Below are the code and all the weights of a small trained network. Each question names an input and a class and asks about switching units off, where a switched-off unit gives its printed mean instead of its output.

import numpy as np


def w(rows, s, z=0):
    codes = np.array(rows[::2]) - 128.0
    scale = np.full(codes.shape[1], s)
    scale[-1] = z or s
    return codes * scale


def f(y):
    return np.maximum(y, 0)


def log_softmax(a):
    a = a - a.max(-1, keepdims=True)
    return a - np.log(np.exp(a).sum(-1, keepdims=True))


def net(x, mask):
    res = np.array(x, float).reshape(1, 4) / 4 @ E
    y = f(res @ A[0][:, :-1].T + A[0][:, -1])
    res = res + np.where(mask, y, B[0][:, -1]) @ B[0][:, :-1]
    return log_softmax(res[-1] @ U[:, :-1].T + U[:, -1])


A, B = {}, {}
E = w([
[121,110,137,103,125,192,133],'x0',
[42,128,252,68,183,78,97],'x1',
[220,30,157,188,189,139,9],'x2',
[108,88,89,2,81,98,12],'x3',
],0.0097)
A[0] = w([
[28,210,68,82,156,123,149,49],'neuron 1',
[129,213,183,209,154,169,149,2],'neuron 2',
[77,178,128,113,100,82,201,31],'neuron 3',
[124,124,127,163,105,122,33,112],'neuron 4',
[71,143,121,142,99,120,237,38],'neuron 5',
[169,132,52,188,43,103,142,185],'neuron 6',
[97,150,255,94,169,84,120,122],'neuron 7',
[73,87,240,87,165,67,162,99],'neuron 8',
[199,17,185,187,222,126,101,45],'neuron 9',
[79,150,124,105,36,120,207,12],'neuron 10',
[122,128,68,14,38,97,26,57],'neuron 11',
[127,161,234,106,126,85,102,162],'neuron 12',
[155,166,185,207,203,155,217,108],'neuron 13',
[199,86,54,183,67,104,174,243],'neuron 14',
[209,132,35,127,64,140,149,152],'neuron 15',
],0.0094,0.0017)
B[0] = w([
[159,46,173,130,95,96,132,211],'neuron 1',
[100,141,106,105,190,128,145,195],'neuron 2',
[186,111,136,133,136,107,111,206],'neuron 3',
[134,135,177,92,129,81,179,175],'neuron 4',
[118,57,144,104,121,115,113,210],'neuron 5',
[92,120,158,155,123,134,94,210],'neuron 6',
[95,169,151,204,135,186,69,212],'neuron 7',
[146,143,166,184,116,197,91,212],'neuron 8',
[179,54,174,79,77,76,131,227],'neuron 9',
[155,102,159,139,61,98,155,209],'neuron 10',
[61,108,67,71,254,108,130,248],'neuron 11',
[119,162,134,184,125,119,82,190],'neuron 12',
[64,170,48,68,195,85,169,229],'neuron 13',
[131,131,131,149,148,185,100,220],'neuron 14',
[139,193,170,192,88,194,69,213],'neuron 15',
],0.011,0.014)
U = w([
[165,227,205,196,64,215,12,140],'0',
[104,144,104,80,221,34,162,240],'1',
[253,17,243,108,26,2,141,4],'2',
],0.008,0.002)

Each question gives the input, the list of numbers given to net, and the class t.
The units are the neurons (one row each of A and B). Each row of codes is followed by its name. A weight is (code - 128) times the scale printed after its matrix; where a second scale follows, it is the last column's (A, B and U).
mask holds one flag per neuron, in row order. A switched-off neuron (its flag False) gives its mean, the last column of its row in B, instead of its output. The means were averaged over made-up inputs and are rounded, as every weight is.
A unit's drop is (log p(t) with every unit on - log p(t) with that unit switched off) / (log p(t) with every unit on - log p(t) with every unit switched off).
The circuit of an input: a set's keep is (log p(t) with only the set's units on - log p(t) with every unit switched off) / (log p(t) with every unit on - log p(t) with every unit switched off). Starting from the 12 units with the biggest drops (on a tie, the unit counted first), units are removed one at a time, each time the one whose removal leaves the highest keep (on an exact tie, the one counted first), for as long as the keep stays at least 0.8.
units of the circuit, in order: the units of the circuit, biggest drop first
most important unit: the unit with the biggest drop
top k neurons: the k neurons with the biggest drops, biggest first
drop when u is switched off: that unit's drop, to one decimal
input [2,-5,-6,0], class 2: units of the circuit, in order -> [neuron 10]
input [4,5,8,-7], class 2: top 2 neurons -> [neuron 9; neuron 11]
input [0,-4,5,-5], class 1: top 3 neurons -> [neuron 13; neuron 1; neuron 8]
input [-3,7,-5,-3], class 0: top 2 neurons -> [neuron 7; neuron 8]
input [-4,-7,-7,4], class 0: top 3 neurons -> [neuron 15; neuron 9; neuron 14]
input [3,0,2,-3], class 1: top 2 neurons -> [neuron 1; neuron 10]
input [2,5,-2,-4], class 0: top 2 neurons -> [neuron 11; neuron 8]
input [-4,8,7,1], class 0: top 4 neurons -> [neuron 7; neuron 8; neuron 12; neuron 1]
input [-6,-5,-7,3], class 2: top 2 neurons -> [neuron 1; neuron 10]
input [3,4,5,-2], class 2: top 3 neurons -> [neuron 9; neuron 15; neuron 14]
input [-7,-4,4,5], class 1: top 2 neurons -> [neuron 11; neuron 8]
input [0,3,2,-5], class 1: top 2 neurons -> [neuron 13; neuron 15]
input [-5,-4,-6,-4], class 2: top 3 neurons -> [neuron 11; neuron 10; neuron 5]
input [0,-6,-8,3], class 2: most important unit -> neuron 1
input [2,4,-3,1], class 0: top 2 neurons -> [neuron 9; neuron 7]
input [-4,6,-5,0], class 0: top 3 neurons -> [neuron 7; neuron 8; neuron 9]
input [8,8,-2,-5], class 0: drop when neuron 8 is switched off -> 0.1
input [-3,-3,3,-5], class 1: drop when neuron 13 is switched off -> 1.0
input [-4,-1,-5,-1], class 2: drop when neuron 11 is switched off -> 0.0
input [6,2,-4,-1], class 2: drop when neuron 15 is switched off -> 0.1
input [-4,4,4,8], class 1: units of the circuit, in order -> [neuron 11]
